Here is a tiny trained network, its code and every weight. The questions are about switching its units off for an input and a target symbol, where a switched-off unit gives its printed mean instead of its output.

import numpy as np


def w(rows, s, z=0):
    codes = np.array(rows[::2]) - 128.0
    scale = np.full(codes.shape[1], s)
    scale[-1] = z or s
    return codes * scale


def f(y):
    return np.maximum(y, 0)


def softmax(a):
    e = np.exp(a - a.max(-1, keepdims=True))
    return e / e.sum(-1, keepdims=True)


def log_softmax(a):
    a = a - a.max(-1, keepdims=True)
    return a - np.log(np.exp(a).sum(-1, keepdims=True))


def net(x, mask):
    ids = ['βεζθπτφψ'.index(c) for c in x.split()]
    T = len(ids)
    res = E[ids] + P[:T]
    q, k, v = (res @ M[0].T for M in (Q, K, V))
    z = softmax(np.where(np.tri(T) > 0, q @ k.T / 3**0.5, -1e9)) @ v
    res = res + np.where(mask[0], z, O[0][:, -1]) @ O[0][:, :-1]
    y = f(res @ A[0][:, :-1].T + A[0][:, -1])
    res = res + np.where(mask[1:17], y, B[0][:, -1]) @ B[0][:, :-1]
    return log_softmax(res[-1] @ U[:, :-1].T + U[:, -1])


Q, K, V, O, A, B = {}, {}, {}, {}, {}, {}
E = w([
[127,158,144,156,60,124],'β',
[75,127,131,134,79,118],'ε',
[123,117,125,115,93,136],'ζ',
[176,142,144,114,82,112],'θ',
[196,116,108,61,123,84],'π',
[57,101,89,135,97,180],'τ',
[138,67,96,54,126,163],'φ',
[130,153,3,146,140,95],'ψ',
],0.0071)
P = w([
[101,234,149,114,183,137],'0',
[70,32,156,173,106,52],'1',
[94,24,134,171,93,71],'2',
[153,19,81,179,85,103],'3',
[147,49,72,163,79,104],'4',
[151,60,52,159,67,117],'5',
[157,82,44,145,55,126],'6',
[150,87,23,125,51,128],'7',
[150,110,39,103,50,147],'8',
[165,123,22,82,37,140],'9',
[155,137,14,62,42,146],'10',
[129,147,17,47,28,149],'11',
[121,170,20,42,1,134],'12',
],0.0046)
Q[0] = w([
[88,226,138,80,179,141],'h1',
[140,130,21,70,2,114],'h1',
[83,99,145,101,95,90],'h1',
],0.02)
K[0] = w([
[115,112,219,109,180,129],'h1',
[112,251,116,87,176,160],'h1',
[159,125,107,101,160,158],'h1',
],0.021)
V[0] = w([
[254,138,114,85,155,130],'h1',
[146,166,224,120,139,148],'h1',
[100,77,132,54,183,185],'h1',
],0.024)
O[0] = w([
[120,63,156,245,96,24,2],'h1',
[87,75,231,88,86,132,64],'h1',
[238,61,155,183,142,200,131],'h1',
],0.013,0.0018)
A[0] = w([
[130,56,188,73,154,161,70],'n1',
[97,114,225,106,86,97,132],'n2',
[173,11,88,44,177,50,141],'n3',
[61,66,65,85,75,83,216],'n4',
[128,137,187,70,105,183,63],'n5',
[149,82,94,139,156,163,165],'n6',
[124,167,98,62,144,93,57],'n7',
[2,97,103,211,90,245,22],'n8',
[64,183,183,185,121,71,215],'n9',
[6,128,167,72,152,40,182],'n10',
[71,175,153,53,182,97,133],'n11',
[119,113,253,156,142,155,111],'n12',
[154,86,166,90,9,177,251],'n13',
[98,175,166,51,137,105,144],'n14',
[126,120,56,176,181,119,153],'n15',
[174,222,161,84,183,170,163],'n16',
],0.0081,0.002)
B[0] = w([
[123,210,75,141,93,131,158],'n1',
[173,84,159,122,121,207,177],'n2',
[39,111,144,104,142,108,187],'n3',
[48,176,154,88,109,175,254],'n4',
[122,122,194,104,87,151,193],'n5',
[137,157,100,122,65,94,203],'n6',
[102,152,176,142,94,152,215],'n7',
[120,155,175,186,156,171,152],'n8',
[79,32,140,132,202,133,179],'n9',
[223,189,108,89,157,8,249],'n10',
[107,130,102,242,95,121,220],'n11',
[132,111,74,64,95,110,148],'n12',
[188,111,202,94,99,180,238],'n13',
[153,99,122,222,107,135,220],'n14',
[137,74,83,115,123,134,191],'n15',
[132,147,125,140,244,126,221],'n16',
],0.017,0.0067)
U = w([
[135,186,179,193,88,66,1],'β',
[80,124,194,220,138,226,115],'ε',
[97,110,175,29,7,223,211],'ζ',
[140,103,193,51,177,52,109],'θ',
[72,29,200,231,175,119,37],'π',
[194,152,125,93,215,170,76],'τ',
[246,52,96,149,80,111,155],'φ',
[59,121,2,137,160,85,242],'ψ',
],0.0026,0.0028)

Each question gives the input, a string of symbols that net reads in full, and the target symbol t.
The units are the heads (3 rows each of Q, K, V and O) and the neurons (one row each of A and B). Each row of codes is followed by its name. A weight is (code - 128) times the scale printed after its matrix; where a second scale follows, it is the last column's (O, A, B and U).
mask holds one flag per unit, heads first, then neurons. A switched-off unit (its flag False) gives its mean, the last column of its rows in O or B, instead of its output. The means were averaged over made-up inputs and are rounded, as every weight is.
A unit's drop is (log p(t) with every unit on - log p(t) with that unit switched off) / (log p(t) with every unit on - log p(t) with every unit switched off).
The circuit of an input: a set's keep is (log p(t) with only the set's units on - log p(t) with every unit switched off) / (log p(t) with every unit on - log p(t) with every unit switched off). Starting from the 12 units with the biggest drops (on a tie, the unit counted first), units are removed one at a time, each time the one whose removal leaves the highest keep (on an exact tie, the one counted first), for as long as the keep stays at least 0.8.
circuit, biggest first: the units of the circuit, biggest drop first
top k neurons: the k neurons with the biggest drops, biggest first
drop when u is switched off: that unit's drop, to one decimal
input β ε ζ ζ β τ θ φ τ φ ζ, target β: top 2 neurons => (n10, n11)
input τ θ ψ τ θ ζ β β τ φ β θ, target τ: circuit, biggest first => (n16, h1)
input ψ ζ ψ ζ φ φ τ τ φ β, target ψ: top neuron => (n13)
input θ φ θ θ ψ τ φ ζ, target θ: top 4 neurons => (n10, n11, n9, n14)
input π θ π β ψ, target π: circuit, biggest first => (h1, n9)
input β π φ β ζ τ τ π π π, target β: circuit, biggest first => (h1, n10, n11)
input φ φ θ ζ ζ, target φ: top 2 neurons => (n4, n7)
input θ ζ τ φ φ, target θ: circuit, biggest first => (h1, n10)
input β θ β ζ β ψ ε, target ψ: top 2 neurons => (n13, n10)
input θ β φ ψ, target θ: circuit, biggest first => (h1, n10, n11)
input θ φ φ φ β τ θ β ε, target θ: circuit, biggest first => (n10, h1)
input ψ φ φ π φ φ θ θ ζ β ψ, target ψ: top 4 neurons => (n13, n15, n5, n2)
input ε ε π β φ ψ φ θ τ φ φ, target ε: top 4 neurons => (n10, n16, n11, n14)
input τ τ φ β β θ, target τ: circuit, biggest first => (h1, n16)
input τ τ ε β, target τ: top neuron => (n16)
input β ζ τ θ ε ζ τ ψ ψ, target β: circuit, biggest first => (h1, n10, n11, n7)
input ε ε τ τ θ β ε θ β ε, target ε: top 2 neurons => (n11, n14)
input π θ ε β, target π: top 2 neurons => (n9, n6)
input β ψ θ φ β θ, target β: top 3 neurons => (n10, n11, n14)
input θ φ τ β π θ, target θ: top 3 neurons => (n10, n9, n11)
input τ β π ζ, target τ: top 3 neurons => (n16, n4, n11)
input φ β β ζ π ε ε ε τ β τ, target φ: drop when n6 is switched off => 0.1
input β β ψ θ β ζ π β φ τ, target β: drop when h1 is switched off => 1.4
input ε ψ θ ε ε φ τ ε ψ ψ φ, target ψ: drop when n13 is switched off => 0.4
